Each row of numbers stands for one thing and depends on some of the facts below. Use the named rows to name the rest.

Some rows with their names:
K_896: -9	-83	-160	-83	14	2	-178	32	53	97	109	127	127	-170	58	-9	-2	44	127	-144	4	53	-73	126	49	37	-12	-189	49	-133	-30	28	-92	-88	-21	-17	137	137	4	88	115	53	88	-82	-31	-36	107	143	-96	174	-88	151
K_879: 93	177	48	191	6	61	-69	47	311	-154	115	194	292	-7	-211	-250	-252	-440	-75	165	88	174	-32	-138	-193	109	34	-310	438	-56	171	297	30	-95	-30	-262	183	-196	-115	-12	-16	94	-53	-189	-41	-359	165	58	-8	189	128	97
K_118: 37	-151	-199	-185	140	-164	180	-91	-318	-280	-380	149	293	-601	-48	-73	11	-53	10	-135	-100	-75	79	-88	218	115	-194	-22	67	121	102	96	58	124	7	89	-101	-142	47	162	62	-35	-21	39	-291	-120	427	-2	-266	278	85	379
K_265: 36	241	-177	-3	-94	278	-280	-222	-168	-116	-59	299	34	214	-314	-162	-197	-218	213	-25	-250	91	-208	306	-177	399	-142	-386	-16	-20	430	262	-228	-114	135	23	16	159	-152	116	281	-124	27	-126	21	-64	45	-228	-286	-107	-33	223
K_308: 111	19	-207	-27	-58	84	-491	-90	-32	-192	-9	177	-116	-256	-166	-119	-171	-42	-143	-221	-242	201	-259	287	119	-10	-32	-61	-105	-158	389	45	-204	-57	48	-185	184	405	-96	201	44	-72	90	-71	39	-143	215	-59	-47	12	47	255
K_74: -29	-218	-184	-106	81	-64	-54	-2	-233	-128	-82	127	182	-375	23	-48	56	-25	168	-54	-41	-85	15	-108	69	99	-188	-142	79	40	59	65	37	28	-53	174	-95	-31	25	58	180	36	-5	28	-76	18	190	13	-265	214	-103	224
K_463: 80	-190	-210	-77	92	-156	30	-90	-435	-432	-286	162	133	-547	-138	-42	55	-175	-7	10	-55	-106	48	-246	73	129	-251	-39	60	207	224	90	103	91	-12	256	-174	-118	28	115	99	-40	-10	60	-254	-41	297	-125	-336	124	81	328
K_102: -27	-109	-64	5	11	286	-124	-151	67	75	13	144	200	53	40	-99	-79	-88	201	-124	-74	59	-129	123	104	234	4	-334	52	-202	-31	149	-70	27	2	-118	208	127	26	-57	227	-29	-7	-44	10	-173	67	69	-103	173	-55	167
K_267: -14	179	-89	150	73	236	-533	-97	4	-28	244	436	-158	-172	-24	135	-38	-120	263	-270	-268	221	-96	382	-54	-25	276	-80	-402	-360	336	76	-329	-265	136	-37	-66	345	-120	36	54	-204	138	95	158	66	174	-168	-236	52	15	-266
K_818: -77	-23	-54	75	-25	-5	-334	99	-84	-220	173	209	44	-306	-257	-35	-59	-255	84	190	50	46	-124	-55	-197	-22	-114	-261	237	-16	353	190	-165	-155	-28	84	-203	-7	-85	63	172	-15	-42	-24	-3	-63	55	-99	-94	-67	-130	7
K_487: 206	-39	-115	-87	173	-173	-41	-52	-47	-368	-126	105	172	-475	-54	-80	-58	-183	-133	-107	-147	32	63	-66	311	-92	-184	99	-44	21	82	57	66	28	-64	-143	148	-106	81	154	-111	95	72	-95	-220	-119	364	66	-101	256	174	282
K_936: -62	-214	-16	-103	-51	2	-234	60	-78	-177	142	-59	137	-224	-149	-54	14	-24	11	188	-13	62	-194	5	77	-79	-296	-132	182	-153	204	64	-214	-34	-87	-174	-59	72	124	78	296	32	35	-82	18	-114	7	-51	136	-137	-46	144
K_621: -21	-258	-132	-64	-222	-48	-176	213	-27	-129	201	-133	138	-147	-133	-142	119	-9	-48	230	86	35	-215	25	-68	29	-426	-118	420	-90	322	-21	-79	-39	-108	88	24	127	133	17	416	178	48	-23	22	-203	-42	-137	140	-71	-76	161
K_405: 161	45	-275	-78	-89	77	-527	12	-119	-264	-94	218	-174	-274	-231	-223	-210	-107	-171	-173	-239	201	-306	255	-45	98	-74	-158	-3	-1	550	122	-276	-77	65	-132	109	463	-135	313	74	-129	3	-97	6	-140	258	-133	-132	-27	20	373
K_195: -125	-50	28	85	128	288	100	-301	-183	11	79	279	254	-74	149	157	123	-237	550	-46	-132	-36	129	7	154	167	31	-154	-289	-218	-88	126	45	-37	58	6	-64	-144	181	-244	188	-115	85	162	-64	58	65	2	-225	205	19	-213
K_441: 37	-193	-256	-253	141	-131	102	-72	-248	-150	-306	109	220	-561	0	-156	18	100	-5	-178	-88	-116	6	-48	192	207	-208	-77	142	84	64	52	27	157	32	101	2	-68	43	151	121	-38	-44	4	-199	-119	354	58	-202	309	-53	482
K_630: -16	-156	162	179	174	-9	-126	-58	-21	-157	425	231	65	-148	195	242	151	-304	516	157	49	39	235	-169	184	-290	-8	50	-330	-291	-67	34	48	-119	-153	-9	-116	-143	200	-197	82	36	250	78	-32	129	-68	26	-205	84	61	-413

There are 2 kinds of fact about the things: domil, tikas.
K_106 domil K_555; K_106 domil K_499; K_128 domil K_454; K_128 domil K_412; K_174 domil K_283; K_174 domil K_836
K_174 domil K_463; K_192 domil K_207; K_192 domil K_395; K_195 domil K_875; K_195 domil K_283; K_195 domil K_74
K_199 domil K_839; K_199 domil K_255; K_227 domil K_676; K_227 domil K_58; K_227 domil K_979; K_227 domil K_575
K_236 domil K_342; K_236 domil K_818; K_236 domil K_255; K_267 domil K_414; K_267 domil K_834; K_267 domil K_405
K_289 domil K_351; K_296 domil K_414; K_296 domil K_265; K_296 domil K_370; K_309 domil K_823; K_309 domil K_224
K_312 domil K_67; K_343 domil K_118; K_343 domil K_441; K_343 domil K_952; K_344 domil K_839; K_344 domil K_357
K_365 domil K_749; K_365 domil K_342; K_365 domil K_119; K_365 domil K_804; K_398 domil K_978; K_398 domil K_263
K_398 domil K_575; K_4 domil K_259; K_428 domil K_879; K_428 domil K_839; K_428 domil K_440; K_428 domil K_396
K_478 domil K_918; K_478 domil K_680; K_478 domil K_371; K_478 domil K_54; K_500 domil K_405; K_500 domil K_54
K_500 domil K_308; K_502 domil K_263; K_526 domil K_224; K_526 domil K_936; K_526 domil K_650; K_537 domil K_112
K_537 domil K_440; K_546 domil K_589; K_568 domil K_389; K_568 domil K_207; K_568 domil K_263; K_568 domil K_475
K_568 domil K_390; K_568 domil K_326; K_568 domil K_412; K_571 domil K_638; K_571 domil K_621; K_582 domil K_871
K_587 domil K_414; K_587 domil K_119; K_587 domil K_970; K_629 domil K_357; K_630 domil K_67; K_630 domil K_836
K_630 domil K_856; K_630 domil K_268; K_633 domil K_621; K_633 domil K_351; K_643 domil K_67; K_643 domil K_349
K_643 domil K_224; K_643 domil K_979; K_643 domil K_351; K_643 domil K_255; K_659 domil K_45; K_666 domil K_210
K_668 domil K_834; K_668 domil K_160; K_68 domil K_67; K_68 domil K_396; K_68 domil K_962; K_685 domil K_749
K_685 domil K_105; K_685 domil K_160; K_693 domil K_386; K_693 domil K_856; K_693 domil K_727; K_693 domil K_390
K_693 domil K_617; K_704 domil K_804; K_704 domil K_463; K_779 domil K_276; K_779 domil K_54; K_788 domil K_918
K_788 domil K_405; K_788 domil K_492; K_803 domil K_721; K_803 domil K_118; K_803 domil K_463; K_817 domil K_412
K_829 domil K_45; K_829 domil K_811; K_845 domil K_371; K_872 domil K_823; K_872 domil K_680; K_872 domil K_263
K_872 domil K_770; K_872 domil K_54; K_893 domil K_395; K_893 domil K_396; K_893 domil K_266; K_893 domil K_259
K_949 domil K_721; K_949 domil K_978; K_949 domil K_395; K_949 domil K_487; K_974 domil K_441; K_974 domil K_726
K_975 domil K_395; K_975 domil K_371; K_102 tikas K_475; K_128 tikas K_387; K_13 tikas K_395; K_192 tikas K_618
K_194 tikas K_621; K_194 tikas K_685; K_195 tikas K_263; K_195 tikas K_864; K_22 tikas K_582; K_231 tikas K_396
K_237 tikas K_526; K_259 tikas K_814; K_259 tikas K_494; K_263 tikas K_237; K_265 tikas K_13; K_265 tikas K_633
K_265 tikas K_864; K_265 tikas K_811; K_273 tikas K_666; K_276 tikas K_57; K_276 tikas K_412; K_309 tikas K_273
K_387 tikas K_395; K_398 tikas K_475; K_412 tikas K_819; K_440 tikas K_231; K_45 tikas K_273; K_466 tikas K_814
K_489 tikas K_871; K_489 tikas K_396; K_492 tikas K_412; K_500 tikas K_666; K_509 tikas K_621; K_546 tikas K_724
K_546 tikas K_237; K_568 tikas K_666; K_57 tikas K_819; K_57 tikas K_582; K_571 tikas K_819; K_582 tikas K_13
K_589 tikas K_618; K_617 tikas K_440; K_618 tikas K_621; K_618 tikas K_811; K_633 tikas K_618; K_659 tikas K_618
K_659 tikas K_526; K_680 tikas K_666; K_680 tikas K_621; K_685 tikas K_978; K_685 tikas K_371; K_72 tikas K_549
K_72 tikas K_276; K_724 tikas K_489; K_726 tikas K_819; K_727 tikas K_814; K_746 tikas K_466; K_746 tikas K_237
K_752 tikas K_509; K_770 tikas K_567; K_804 tikas K_13; K_804 tikas K_265; K_814 tikas K_273; K_814 tikas K_811
K_819 tikas K_666; K_819 tikas K_500; K_834 tikas K_952; K_871 tikas K_896; K_871 tikas K_500; K_875 tikas K_633
K_879 tikas K_257; K_952 tikas K_752; K_979 tikas K_621; K_979 tikas K_526

Name these rows:
No name comes twice in this set of rows, the named rows included.
153	-109	-171	-118	143	-147	92	-99	-242	-448	-240	151	225	-585	-62	-36	-36	-157	-133	-87	-95	-34	88	-135	223	7	-162	103	1	125	156	85	42	84	-29	-81	63	-131	47	151	-49	52	65	-5	-297	-109	414	5	-224	192	167	351 | K_721
-18	-31	-160	67	-43	-52	-264	93	-251	-238	23	218	-13	-332	-347	-98	-55	-308	107	156	31	50	-100	-81	-271	97	-86	-267	270	79	477	192	-166	-119	4	135	-278	116	-159	141	174	-3	-81	3	33	-72	70	-161	-245	-46	-101	90 | K_342
156	160	91	242	236	-89	-163	50	391	-106	355	390	200	-195	49	151	-90	-359	106	-54	-42	150	263	65	141	-337	160	84	-183	-346	-57	127	-28	-176	4	-337	200	-259	-36	-47	-255	74	245	-72	-74	-192	354	222	-83	333	222	-272 | K_893
87	31	-183	41	-82	364	-433	-198	-203	-86	-115	318	-77	-41	-251	-180	-163	-236	56	-118	-259	193	-263	203	-182	394	97	-353	16	25	461	257	-208	-64	48	-15	74	418	-164	73	247	-146	-139	-23	33	-170	111	-247	-303	-87	-55	263 | K_834
191	-109	-84	136	107	-246	-200	100	279	-354	91	133	217	-292	-192	-257	-222	-414	-312	53	139	207	-138	-297	-57	-88	-30	-109	442	43	144	205	47	-74	-48	-163	189	-151	-129	96	-232	237	-5	-218	-146	-313	304	126	-152	166	113	165 | K_396
-117	110	148	219	119	11	-244	143	259	-52	486	274	170	-154	-76	96	-27	-360	141	287	106	103	89	-10	-193	-227	39	-150	157	-270	140	161	-166	-291	14	-122	-99	-168	-49	-122	27	-20	90	-25	83	-126	99	95	44	34	-5	-410 | K_199
259	-176	-29	26	64	53	-430	-30	122	-62	236	89	-17	-1	270	89	6	-192	292	-275	-101	147	65	-57	353	-251	-76	2	-364	-235	-125	31	47	-9	-203	-75	285	263	72	26	8	125	249	-102	-20	131	-118	152	-146	157	27	4 | K_817
210	-148	18	61	17	321	-220	-308	163	-13	223	106	119	281	243	50	-26	-324	487	-168	-148	125	75	33	348	14	-25	-122	-442	-334	-167	107	87	-17	-164	-220	368	146	179	-101	135	80	205	-90	-100	80	-90	66	-209	169	118	-89 | K_128
230	-332	-106	-16	-18	-90	-258	17	-136	-332	40	21	78	-171	-3	-81	37	-300	230	106	115	20	0	-392	142	-66	-286	-100	56	57	127	93	122	9	-284	101	49	100	93	98	169	167	125	-93	-122	81	-124	0	-236	67	-40	199 | K_856
15	-22	103	55	103	143	-407	-257	98	-159	361	116	-34	-184	138	222	-38	-51	201	-198	-298	210	33	292	419	-376	36	207	-588	-519	89	-49	-252	-185	-49	-490	175	256	186	-20	21	-91	291	21	1	14	154	56	109	-69	174	-234 | K_872
10	-146	-151	-2	31	134	160	-176	-286	-180	-166	155	270	-96	-10	14	50	-186	265	31	-102	-36	-70	-90	126	343	-153	-174	38	66	138	166	90	130	-81	64	-29	-108	98	-35	278	-27	-54	1	-173	-95	86	-106	-291	126	41	287 | K_875
27	75	-24	19	55	138	-396	-177	107	-93	242	186	-103	-218	77	64	-116	-20	73	-296	-271	208	-70	376	302	-208	39	79	-404	-394	158	-5	-258	-171	62	-311	172	296	54	40	32	-151	172	9	11	-70	244	42	40	64	137	-97 | K_779
-183	61	108	224	77	54	-307	17	-3	-67	446	355	27	-155	-73	179	81	-231	329	219	26	85	73	42	-167	-186	116	-157	-109	-292	180	140	-185	-262	21	-15	-252	-46	-19	-145	137	-105	70	149	103	6	12	-73	-97	-45	-48	-446 | K_236
-206	16	343	95	-51	213	-209	-436	-30	-205	352	123	102	45	-44	137	-54	-100	224	135	-161	114	28	192	295	-160	-80	-2	-253	-420	78	198	-306	-49	-89	-511	17	83	280	-89	291	-151	21	123	12	-66	-77	-22	167	-264	121	-77 | K_309
-286	-24	272	164	55	25	-243	-59	85	-123	623	164	147	-158	49	253	114	-138	378	315	63	67	120	-1	74	-411	-60	-18	-159	-539	102	44	-231	-240	-30	-237	-183	-168	225	-220	175	-65	232	138	63	-17	-21	14	83	-203	66	-531 | K_643

The same things again, as new rows of numbers:
Some rows with their names:
K_351: -44	-4	-38	-13	-1	177	-53	-41	29	13	-34	-38	-41	8	24	-42	-25	-79	19	37	-60	-41	-98	-77	-21	-127	30	208	17	54
K_676: -32	4	-27	-22	-5	113	-41	-64	48	7	-34	-38	-29	27	8	-9	-22	-12	-4	1	-32	-43	-80	-56	-31	-98	50	125	20	-38
K_693: -16	4	217	0	14	-3	4	-52	72	12	95	-50	76	-44	72	8	-29	-11	78	-92	20	48	21	-21	-17	-105	57	133	-1	-96
K_390: -21	-4	108	108	59	56	-47	-64	4	11	33	-43	-10	-52	124	-34	-25	-8	7	-93	-29	-10	-89	-74	-31	-147	33	78	186	-86
K_752: 32	2	99	-13	7	0	-50	-30	14	17	-34	28	31	-21	-21	-22	-23	-17	-9	57	54	-39	-95	-56	-7	131	52	-39	16	-88
K_489: -32	1	-47	12	7	-8	-51	22	94	3	-31	-58	11	-44	-4	8	9	41	-70	-120	-16	-42	-108	4	15	47	79	-24	20	-73
K_463: -13	-7	-43	-14	-7	55	-57	-61	22	82	-47	-46	-41	129	130	-15	-32	133	-54	-121	-36	-44	-110	-108	-28	-126	39	-138	111	-3
K_668: -1	-10	105	-9	-10	-6	87	-77	29	3	-12	-36	61	-19	88	-10	7	33	-13	-38	-13	42	84	-89	-15	131	116	-140	18	-98
K_74: -1	2	-43	-10	-3	31	-51	-59	41	24	-44	-59	-28	57	46	-14	-24	46	-9	-100	-43	-45	-90	-125	2	-112	45	-127	38	-31
K_255: -41	-6	-56	-40	-2	120	-38	-51	15	1	-43	-27	-37	-47	40	-9	-29	-132	-40	-6	-58	-34	-102	-113	-23	-90	37	87	21	102
K_555: 9	0	15	68	18	76	-64	1	62	11	-39	-38	-33	6	2	-36	-19	13	-20	68	-37	-29	-56	-111	31	-93	54	-90	31	-37
K_276: -15	31	-58	26	9	90	-1	-75	8	-20	-56	50	83	-40	64	-6	-15	-13	-78	-73	-23	-51	-70	-108	29	-94	37	-97	7	-9
K_779: 7	-7	-55	29	-10	3	80	-73	68	-2	-2	31	28	1	4	5	24	54	-5	109	-28	7	39	-25	-25	-102	123	-18	-2	-99
K_770: -20	-5	-56	62	-2	123	12	-64	36	-1	-28	-4	4	33	-12	-30	11	41	-39	87	-46	-29	-90	17	-25	-119	27	23	1	-110
K_259: -33	-6	-43	74	-3	-8	-54	-17	58	10	-40	115	-39	50	136	64	-37	-144	-96	142	-33	33	-112	-74	-19	-67	34	-41	-5	237
K_845: 3	-9	-59	80	-14	-3	36	-58	78	13	-34	41	-8	-3	59	31	-2	11	-19	47	-45	45	-44	-42	-34	-108	96	-67	-7	-99
K_273: -42	-11	280	27	61	8	-41	-92	236	7	-33	-35	-54	147	12	3	-24	-74	-71	239	275	23	-109	158	88	151	145	-113	47	-49

Rows to name:
No name comes twice in this set of rows, the named rows included.
-13	2	-52	-12	-11	2	31	-68	79	-6	37	-9	72	-51	-8	95	-24	51	-25	-66	42	7	-81	71	-34	-97	65	118	-12	-85 | K_398
-39	-6	38	-17	8	32	-56	-51	21	29	-29	-43	-43	-18	84	-27	-30	-18	24	-85	-42	-37	-67	-92	-20	-118	41	39	3	3 | K_268
3	3	-3	-30	-11	-19	-49	-45	86	26	-8	-52	63	-11	-8	102	-8	100	-67	-141	105	-41	-70	-7	-12	-112	69	-94	-13	-95 | K_195
-35	-5	-40	31	42	57	-50	-59	103	11	-49	-45	-23	-5	24	-17	-26	1	-60	-33	-13	-37	-92	-11	73	40	86	-102	38	-76 | K_871
-35	-2	-33	2	-11	1	-11	-51	57	0	-7	-51	123	-42	-27	-25	9	-43	63	-53	2	-50	-35	14	-22	8	126	285	-57	-107 | K_526
-38	4	306	20	15	0	-55	-46	61	-8	79	3	-29	60	77	12	-24	-124	-90	38	-25	-32	-107	-47	-15	-145	31	75	70	276 | K_727
-26	-3	351	-1	-20	-22	-51	-45	140	-3	51	127	-44	195	-20	87	-23	-162	-84	382	78	-36	-126	117	-3	-10	38	-94	-17	465 | K_814
-44	-11	-36	45	98	80	-35	-131	95	13	-53	-40	49	-45	89	23	-33	-77	-25	-95	292	7	-84	-39	231	49	148	-166	30	-89 | K_819
53	58	61	132	11	41	-51	-82	2	101	-37	-35	43	51	28	-7	10	-141	228	263	105	-40	-97	464	-23	403	32	-148	-16	241 | K_618
-20	49	-47	-10	35	-4	-48	-54	-2	-10	-41	2	99	-68	85	128	-30	-45	-75	-120	44	-35	-2	-106	183	-111	32	-130	31	58 | K_57
-33	-6	-15	104	56	201	102	-100	18	1	-39	74	-27	127	9	-16	-7	-17	69	286	123	-44	-117	139	-20	326	48	-113	31	-103 | K_680
6	46	-63	291	1	-11	5	-67	123	114	-21	-38	63	-45	266	128	58	-159	130	-66	33	11	-14	452	-24	-105	21	-127	-16	114 | K_192
-37	-10	79	52	51	-1	183	-118	216	7	-25	-50	-8	52	-10	-7	25	57	26	150	300	125	-70	160	34	320	254	-135	-11	-112 | K_500
-39	-23	146	14	43	2	-63	-67	171	5	-26	-44	-27	20	8	0	-27	-16	83	58	159	25	-64	23	101	30	187	-137	22	-96 | K_666

